Here is a tiny trained network, its code and every weight. The questions are about switching its units off for an input and a target symbol, where a switched-off unit gives its printed mean instead of its output.

import numpy as np


def w(rows, s, z=0):
    codes = np.array(rows[::2]) - 128.0
    scale = np.full(codes.shape[1], s)
    scale[-1] = z or s
    return codes * scale


def f(y):
    return y / 2 * (1 + np.tanh(0.7978845608 * (y + 0.044715 * y**3)))


def softmax(a):
    e = np.exp(a - a.max(-1, keepdims=True))
    return e / e.sum(-1, keepdims=True)


def log_softmax(a):
    a = a - a.max(-1, keepdims=True)
    return a - np.log(np.exp(a).sum(-1, keepdims=True))


def net(x, mask):
    ids = ['ΞΠΣΦδζηλ'.index(c) for c in x.split()]
    T = len(ids)
    res = E[ids] + P[:T]
    u = 0
    for l in range(2):
        r = res
        for j in range(3):
            rows = slice(2 * j, 2 * j + 2)
            q, k, v = (r @ M[l][rows].T for M in (Q, K, V))
            z = softmax(np.where(np.tri(T) > 0, q @ k.T / 2**0.5, -1e9)) @ v
            o = O[l][rows]
            res = res + np.where(mask[u + j], z, o[:, -1]) @ o[:, :-1]
        u += 3
        y = f(res @ A[l][:, :-1].T + A[l][:, -1])
        res = res + np.where(mask[u : u + 16], y, B[l][:, -1]) @ B[l][:, :-1]
        u += 16
    return log_softmax(res[-1] @ U[:, :-1].T + U[:, -1])


Q, K, V, O, A, B = {}, {}, {}, {}, {}, {}
E = w([
[40,17,97,169,93,139,219,94],'Ξ',
[29,110,158,103,17,14,101,154],'Π',
[42,161,154,176,159,122,48,146],'Σ',
[68,154,212,30,226,121,188,153],'Φ',
[166,84,74,198,162,175,131,230],'δ',
[133,57,230,148,168,81,112,152],'ζ',
[153,67,131,180,20,178,123,58],'η',
[213,161,63,91,145,77,251,154],'λ',
],0.015)
P = w([
[250,210,156,90,67,123,82,142],'0',
[157,148,149,152,151,200,142,61],'1',
[204,175,127,98,79,91,110,155],'2',
[141,139,143,214,148,177,162,91],'3',
[178,124,98,96,102,66,101,145],'4',
[89,114,133,198,154,157,154,84],'5',
[166,85,77,100,110,55,91,137],'6',
[40,98,119,210,155,138,154,97],'7',
[155,63,66,109,122,35,93,130],'8',
],0.011)
Q[0] = w([
[203,78,125,61,142,192,212,167],'0.h0',
[111,129,88,76,150,213,180,92],'0.h0',
[155,150,2,161,182,203,149,149],'0.h1',
[98,109,168,216,75,125,135,120],'0.h1',
[113,99,120,112,208,171,141,137],'0.h2',
[129,167,101,227,99,97,143,180],'0.h2',
],0.0083)
K[0] = w([
[248,48,111,73,99,88,170,165],'0.h0',
[153,39,174,56,163,107,164,112],'0.h0',
[247,89,2,177,224,129,172,160],'0.h1',
[91,75,78,181,43,115,61,130],'0.h1',
[121,101,70,164,184,77,178,149],'0.h2',
[133,141,98,125,158,106,166,84],'0.h2',
],0.0078)
V[0] = w([
[156,210,141,140,149,173,129,142],'0.h0',
[57,122,119,198,185,126,254,167],'0.h0',
[60,125,36,109,109,78,176,134],'0.h1',
[53,79,79,204,151,54,18,147],'0.h1',
[186,139,42,82,129,99,159,95],'0.h2',
[125,111,134,179,216,69,128,94],'0.h2',
],0.0052)
O[0] = w([
[166,29,194,98,104,47,170,72,254],'0.h0',
[216,183,100,199,117,178,149,96,66],'0.h0',
[178,137,128,94,148,180,122,170,85],'0.h1',
[254,111,223,25,70,168,154,105,153],'0.h1',
[32,119,228,163,107,157,148,238,127],'0.h2',
[152,186,178,47,179,151,120,71,47],'0.h2',
],0.0054,0.00093)
A[0] = w([
[136,132,160,167,180,72,91,172,108],'0.n0',
[105,120,85,151,68,130,74,177,64],'0.n1',
[129,118,90,112,79,101,151,191,110],'0.n2',
[107,88,150,169,91,100,173,73,147],'0.n3',
[71,119,55,146,227,205,222,89,88],'0.n4',
[78,191,227,123,150,182,129,65,120],'0.n5',
[162,254,82,174,130,177,38,187,28],'0.n6',
[163,211,147,6,93,58,137,198,3],'0.n7',
[209,111,85,95,57,125,75,84,121],'0.n8',
[80,81,176,156,154,139,125,149,147],'0.n9',
[186,151,122,72,151,153,204,123,113],'0.n10',
[110,162,208,120,75,158,98,93,115],'0.n11',
[77,140,152,160,161,115,94,107,110],'0.n12',
[163,109,161,194,78,170,188,125,110],'0.n13',
[139,150,143,125,50,126,109,76,72],'0.n14',
[180,155,144,120,143,98,35,170,85],'0.n15',
],0.0096,0.0035)
B[0] = w([
[84,127,134,91,122,135,94,113,203],'0.n0',
[147,132,102,105,254,116,165,148,178],'0.n1',
[162,128,91,123,179,160,153,89,201],'0.n2',
[113,160,140,78,116,118,169,148,247],'0.n3',
[204,66,188,165,117,41,99,190,253],'0.n4',
[133,164,123,152,182,185,237,140,206],'0.n5',
[147,184,143,117,202,171,143,168,161],'0.n6',
[208,73,145,124,107,189,83,83,226],'0.n7',
[115,143,69,162,192,132,169,191,236],'0.n8',
[121,161,117,116,104,175,103,135,206],'0.n9',
[155,166,120,119,137,106,131,104,155],'0.n10',
[126,182,67,173,93,102,94,182,194],'0.n11',
[172,133,95,162,98,185,70,136,177],'0.n12',
[65,95,114,91,132,132,119,119,235],'0.n13',
[103,129,111,101,148,104,160,210,192],'0.n14',
[75,110,167,86,174,61,81,137,184],'0.n15',
],0.0085,0.0048)
Q[1] = w([
[165,124,34,217,73,218,186,102],'1.h0',
[140,85,92,2,168,222,100,234],'1.h0',
[62,85,129,56,184,89,87,153],'1.h1',
[228,137,101,171,67,186,151,70],'1.h1',
[116,131,170,215,89,157,212,100],'1.h2',
[121,90,230,226,101,156,102,185],'1.h2',
],0.0057)
K[1] = w([
[102,130,63,198,70,160,86,153],'1.h0',
[112,178,167,83,122,174,84,59],'1.h0',
[111,173,86,149,165,2,126,91],'1.h1',
[79,74,103,171,104,207,129,177],'1.h1',
[117,156,116,164,172,46,46,97],'1.h2',
[184,136,131,89,121,128,132,64],'1.h2',
],0.0074)
V[1] = w([
[119,164,50,129,101,154,106,181],'1.h0',
[135,159,130,54,163,51,236,127],'1.h0',
[144,47,78,38,156,87,163,155],'1.h1',
[34,76,181,59,81,210,98,253],'1.h1',
[237,90,248,184,87,129,147,126],'1.h2',
[93,108,109,94,135,10,170,78],'1.h2',
],0.005)
O[1] = w([
[184,83,36,158,177,123,93,96,169],'1.h0',
[109,125,97,1,115,152,83,117,132],'1.h0',
[147,163,131,121,108,132,166,99,252],'1.h1',
[40,90,152,117,161,141,99,182,161],'1.h1',
[164,101,98,65,197,79,48,68,120],'1.h2',
[160,59,40,196,161,153,97,76,119],'1.h2',
],0.0077,0.0023)
A[1] = w([
[148,43,141,123,101,104,145,166,43],'1.n0',
[72,59,142,170,106,184,199,108,69],'1.n1',
[95,182,118,171,89,138,93,158,142],'1.n2',
[125,145,45,203,132,57,141,147,151],'1.n3',
[159,115,200,186,150,217,113,93,184],'1.n4',
[106,137,112,150,120,181,147,92,185],'1.n5',
[148,201,123,180,181,148,100,144,141],'1.n6',
[142,149,174,127,137,171,151,163,36],'1.n7',
[162,155,102,92,132,196,144,105,77],'1.n8',
[86,160,174,108,93,157,118,93,122],'1.n9',
[55,132,103,149,100,148,183,91,86],'1.n10',
[145,151,73,142,118,185,155,120,158],'1.n11',
[95,60,167,141,10,54,54,73,100],'1.n12',
[130,72,128,128,145,88,175,93,225],'1.n13',
[94,86,158,174,90,139,128,78,81],'1.n14',
[60,155,134,82,86,145,163,109,254],'1.n15',
],0.011,0.0026)
B[1] = w([
[152,162,162,158,136,150,65,144,214],'1.n0',
[147,121,136,129,185,122,32,106,203],'1.n1',
[103,157,127,172,80,157,162,108,175],'1.n2',
[50,158,165,93,98,173,121,125,254],'1.n3',
[155,119,75,90,128,205,81,131,199],'1.n4',
[146,114,135,102,172,84,139,90,155],'1.n5',
[96,139,106,181,150,85,142,85,215],'1.n6',
[137,99,53,126,157,123,134,131,152],'1.n7',
[121,142,127,122,134,184,149,90,141],'1.n8',
[145,172,163,124,186,167,81,100,143],'1.n9',
[167,84,147,126,125,75,177,71,175],'1.n10',
[221,116,142,198,106,121,128,106,187],'1.n11',
[174,102,139,179,122,209,255,112,179],'1.n12',
[76,165,120,138,123,111,122,87,204],'1.n13',
[97,161,164,73,134,184,197,128,140],'1.n14',
[77,110,79,126,132,109,101,140,166],'1.n15',
],0.0094,0.0087)
U = w([
[109,44,133,130,161,95,117,89,136],'Ξ',
[204,84,142,150,113,150,43,210,154],'Π',
[114,245,252,160,176,70,74,155,133],'Σ',
[101,170,164,35,166,225,104,126,113],'Φ',
[131,142,141,126,255,121,190,198,90],'δ',
[146,127,235,143,166,171,145,151,55],'ζ',
[88,145,126,107,69,195,157,204,255],'η',
[189,200,132,144,115,167,110,89,98],'λ',
],0.0071,0.0039)

Each question gives the input, a string of symbols that net reads in full, and the target symbol t.
The units are the heads (2 rows each of Q, K, V and O) and the neurons (one row each of A and B). Each row of codes is followed by its name. A weight is (code - 128) times the scale printed after its matrix; where a second scale follows, it is the last column's (O, A, B and U).
mask holds one flag per unit, layer by layer, with each layer's heads first. A switched-off unit (its flag False) gives its mean, the last column of its rows in O or B, instead of its output. The means were averaged over made-up inputs and are rounded, as every weight is.
A unit's drop is (log p(t) with every unit on - log p(t) with that unit switched off) / (log p(t) with every unit on - log p(t) with every unit switched off).
The circuit of an input: a set's keep is (log p(t) with only the set's units on - log p(t) with every unit switched off) / (log p(t) with every unit on - log p(t) with every unit switched off). Starting from the 12 units with the biggest drops (on a tie, the unit counted first), units are removed one at a time, each time the one whose removal leaves the highest keep (on an exact tie, the one counted first), for as long as the keep stays at least 0.8.
circuit, biggest first: the units of the circuit, biggest drop first
unit that matters most: the unit with the biggest drop
top k neurons: the k neurons with the biggest drops, biggest first
k most important neurons of layer l: the k neurons of layer l with the biggest drops, biggest first
which heads matter: for each layer, one digit per head in row order, 1 if its drop is at least 0.15 and else 0, layers parted by /
drop when u is switched off: that unit's drop, to one decimal
input Σ Ξ Σ, target Ξ: top 2 neurons => [0.n4, 0.n15]
input ζ Φ Ξ Σ Σ Σ λ, target λ: unit that matters most => 0.n7
input λ η η, target η: circuit, biggest first => [1.n3, 0.n14, 0.n8]
input ζ ζ Σ η, target Ξ: which heads matter => 000 / 000
input Σ δ Σ Φ η ζ η λ Σ, target Φ: circuit, biggest first => [1.h0, 0.n5]
input Ξ Σ Σ λ Ξ η η, target η: circuit, biggest first => [1.n3, 0.n8]
input Π δ Π Π λ δ δ, target δ: circuit, biggest first => [0.n1, 0.n6, 0.h0]
input Ξ Π δ ζ Σ η λ Σ Φ, target Φ: which heads matter => 010 / 100
input Σ Σ Σ Φ η δ δ Π Σ, target Φ: which heads matter => 000 / 100
input Φ δ Σ Ξ, target ζ: which heads matter => 000 / 000
input λ λ η Σ Σ Σ δ, target δ: circuit, biggest first => [0.n1, 0.h1]
input δ ζ Φ Σ Ξ Ξ, target ζ: circuit, biggest first => [0.n4, 1.n12, 1.n0, 1.n14]
input η Ξ ζ, target ζ: top 2 neurons => [1.n12, 0.n8]
input λ δ Ξ η Π Σ Φ, target Φ: circuit, biggest first => [1.h0]
input Σ η δ δ Σ, target η: which heads matter => 100 / 001
input δ λ Σ λ Σ, target λ: circuit, biggest first => [1.h1, 0.n10]
input Ξ Ξ ζ, target ζ: which heads matter => 000 / 100
input ζ ζ δ Σ Ξ η Π, target Π: top 3 neurons => [0.n7, 0.n8, 1.n0]
input Σ ζ Φ Φ Φ Σ δ η, target Ξ: which heads matter => 010 / 000
input Σ η Ξ, target Ξ: unit that matters most => 1.n10
input η Π Φ δ λ, target λ: top 2 neurons => [0.n7, 1.n11]
input Σ Σ δ Σ η ζ λ Ξ Π, target Π: 4 most important neurons of layer 0 => [0.n7, 0.n8, 0.n5, 0.n13]
input Σ λ Σ η Π ζ η Σ, target λ: 2 most important neurons of layer 0 => [0.n12, 0.n5]
input Σ δ Σ η η λ, target Σ: drop when 1.n15 is switched off => 0.0
input λ Ξ Ξ, target Ξ: drop when 0.n7 is switched off => 0.1
input Σ η Φ Φ Σ, target η: drop when 0.n1 is switched off => -0.1
input η Σ Φ ζ, target Φ: top neuron => [0.n4]
